Below are the code and all the weights of a small trained network. Each question names an input and a target symbol and asks about switching units off, where a switched-off unit gives its printed mean instead of its output.

import numpy as np


def w(rows, s, z=0):
    codes = np.array(rows[::2]) - 128.0
    scale = np.full(codes.shape[1], s)
    scale[-1] = z or s
    return codes * scale


def f(y):
    return y / 2 * (1 + np.tanh(0.7978845608 * (y + 0.044715 * y**3)))


def softmax(a):
    e = np.exp(a - a.max(-1, keepdims=True))
    return e / e.sum(-1, keepdims=True)


def log_softmax(a):
    a = a - a.max(-1, keepdims=True)
    return a - np.log(np.exp(a).sum(-1, keepdims=True))


def net(x, mask):
    ids = ['ΘΞΠΨαζμστφω'.index(c) for c in x.split()]
    T = len(ids)
    res = E[ids] + P[:T]
    u = 0
    for l in range(2):
        q, k, v = (res @ M[l].T for M in (Q, K, V))
        z = softmax(np.where(np.tri(T) > 0, q @ k.T / 3**0.5, -1e9)) @ v
        res = res + np.where(mask[u], z, O[l][:, -1]) @ O[l][:, :-1]
        u += 1
        y = f(res @ A[l][:, :-1].T + A[l][:, -1])
        res = res + np.where(mask[u : u + 12], y, B[l][:, -1]) @ B[l][:, :-1]
        u += 12
    return log_softmax(res[-1] @ U[:, :-1].T + U[:, -1])


Q, K, V, O, A, B = {}, {}, {}, {}, {}, {}
E = w([
[90,90,249],'Θ',
[150,164,133],'Ξ',
[97,160,185],'Π',
[114,148,221],'Ψ',
[213,140,138],'α',
[77,176,140],'ζ',
[143,205,26],'μ',
[103,161,163],'σ',
[60,172,175],'τ',
[182,138,189],'φ',
[56,184,138],'ω',
],0.018)
P = w([
[255,246,253],'0',
[125,156,199],'1',
[132,122,169],'2',
[139,101,142],'3',
[146,87,115],'4',
[148,77,91],'5',
],0.0062)
Q[0] = w([
[120,60,53],'L0H0',
[97,104,102],'L0H0',
[2,172,144],'L0H0',
],0.0089)
K[0] = w([
[155,115,120],'L0H0',
[1,178,213],'L0H0',
[152,152,186],'L0H0',
],0.0093)
V[0] = w([
[142,112,2],'L0H0',
[92,153,124],'L0H0',
[177,249,169],'L0H0',
],0.0078)
O[0] = w([
[234,88,131,5],'L0H0',
[228,196,83,133],'L0H0',
[253,252,186,215],'L0H0',
],0.0053,0.011)
A[0] = w([
[246,110,199,204],'L0N0',
[150,97,162,102],'L0N1',
[45,172,98,187],'L0N2',
[84,156,59,254],'L0N3',
[187,143,62,134],'L0N4',
[125,199,114,231],'L0N5',
[68,70,130,106],'L0N6',
[39,45,186,123],'L0N7',
[121,127,182,26],'L0N8',
[160,122,129,241],'L0N9',
[38,88,178,91],'L0N10',
[179,164,154,86],'L0N11',
],0.012,0.0036)
B[0] = w([
[73,165,144,220],'L0N0',
[123,113,138,140],'L0N1',
[69,148,144,203],'L0N2',
[161,116,189,165],'L0N3',
[162,91,164,165],'L0N4',
[113,88,171,254],'L0N5',
[245,97,80,143],'L0N6',
[174,115,128,235],'L0N7',
[122,119,102,189],'L0N8',
[80,108,170,148],'L0N9',
[146,117,139,236],'L0N10',
[114,107,117,189],'L0N11',
],0.012,0.0093)
Q[1] = w([
[53,251,68],'L1H0',
[121,149,94],'L1H0',
[59,131,254],'L1H0',
],0.0076)
K[1] = w([
[108,188,254],'L1H0',
[8,49,49],'L1H0',
[114,217,212],'L1H0',
],0.0041)
V[1] = w([
[109,125,168],'L1H0',
[68,202,128],'L1H0',
[255,19,122],'L1H0',
],0.009)
O[1] = w([
[142,2,199,199],'L1H0',
[23,143,137,194],'L1H0',
[217,100,102,2],'L1H0',
],0.0083,0.017)
A[1] = w([
[56,162,98,207],'L1N0',
[153,138,197,35],'L1N1',
[176,165,68,108],'L1N2',
[248,103,66,121],'L1N3',
[211,95,146,121],'L1N4',
[166,66,172,66],'L1N5',
[92,104,170,157],'L1N6',
[98,107,153,4],'L1N7',
[147,190,157,229],'L1N8',
[33,135,129,62],'L1N9',
[146,89,176,209],'L1N10',
[170,113,9,55],'L1N11',
],0.012,0.0046)
B[1] = w([
[192,57,143,205],'L1N0',
[118,195,49,181],'L1N1',
[122,117,106,129],'L1N2',
[129,229,139,149],'L1N3',
[162,83,68,159],'L1N4',
[127,104,109,165],'L1N5',
[86,112,122,237],'L1N6',
[132,167,93,184],'L1N7',
[51,76,134,154],'L1N8',
[197,140,112,255],'L1N9',
[115,134,164,189],'L1N10',
[2,115,18,130],'L1N11',
],0.0089,0.031)
U = w([
[118,171,104,78],'Θ',
[106,68,75,18],'Ξ',
[111,120,85,75],'Π',
[150,149,95,182],'Ψ',
[130,135,120,29],'α',
[139,153,128,55],'ζ',
[140,136,122,51],'μ',
[79,116,179,188],'σ',
[232,142,210,115],'τ',
[149,6,129,254],'φ',
[117,152,104,51],'ω',
],0.013,0.0057)

Each question gives the input, a string of symbols that net reads in full, and the target symbol t.
The units are the heads (3 rows each of Q, K, V and O) and the neurons (one row each of A and B). Each row of codes is followed by its name. A weight is (code - 128) times the scale printed after its matrix; where a second scale follows, it is the last column's (O, A, B and U).
mask holds one flag per unit, layer by layer, with each layer's heads first. A switched-off unit (its flag False) gives its mean, the last column of its rows in O or B, instead of its output. The means were averaged over made-up inputs and are rounded, as every weight is.
A unit's drop is (log p(t) with every unit on - log p(t) with that unit switched off) / (log p(t) with every unit on - log p(t) with every unit switched off).
The circuit of an input: a set's keep is (log p(t) with only the set's units on - log p(t) with every unit switched off) / (log p(t) with every unit on - log p(t) with every unit switched off). Starting from the 12 units with the biggest drops (on a tie, the unit counted first), units are removed one at a time, each time the one whose removal leaves the highest keep (on an exact tie, the one counted first), for as long as the keep stays at least 0.8.
circuit, biggest first: the units of the circuit, biggest drop first
unit that matters most: the unit with the biggest drop
k most important neurons: the k neurons with the biggest drops, biggest first
k most important neurons of layer l: the k neurons of layer l with the biggest drops, biggest first
drop of u: that unit's drop, to one decimal
input Θ μ Θ, target φ: unit that matters most => L0H0
input α Θ ω Θ Θ, target τ: 3 most important neurons => L1N3; L0N6; L0N7
input Θ Θ Θ μ, target σ: 2 most important neurons of layer 0 => L0N2; L0N3
input Θ ω Θ, target φ: 4 most important neurons => L0N6; L0N7; L0N0; L0N10
input τ Π μ μ, target φ: 3 most important neurons of layer 0 => L0N7; L0N0; L0N4
input Θ Θ Θ ζ μ Ξ, target σ: circuit, biggest first => L1N9; L1N4
input Θ Θ Π μ μ μ, target τ: 3 most important neurons => L0N0; L0N4; L1N3
input σ ζ Θ Π μ Ξ, target σ: 2 most important neurons of layer 1 => L1N4; L1N5
input Θ Θ Θ Θ, target Ψ: 4 most important neurons => L1N3; L0N6; L0N7; L0N0
input Θ Θ σ Θ μ Θ, target Ψ: 4 most important neurons of layer 0 => L0N6; L0N7; L0N0; L0N5
input Θ α Θ μ φ, target σ: 2 most important neurons => L0N0; L1N4
input μ φ σ μ, target φ: drop of L0N4 => 0.9
input μ Θ μ Ψ μ φ, target σ: drop of L1N9 => 0.0
input Θ σ μ, target σ: drop of L0N7 => 0.1
input Θ Ψ Θ μ σ Θ, target τ: drop of L0N7 => 1.2
input Θ τ α, target σ: most important neuron => L1N4
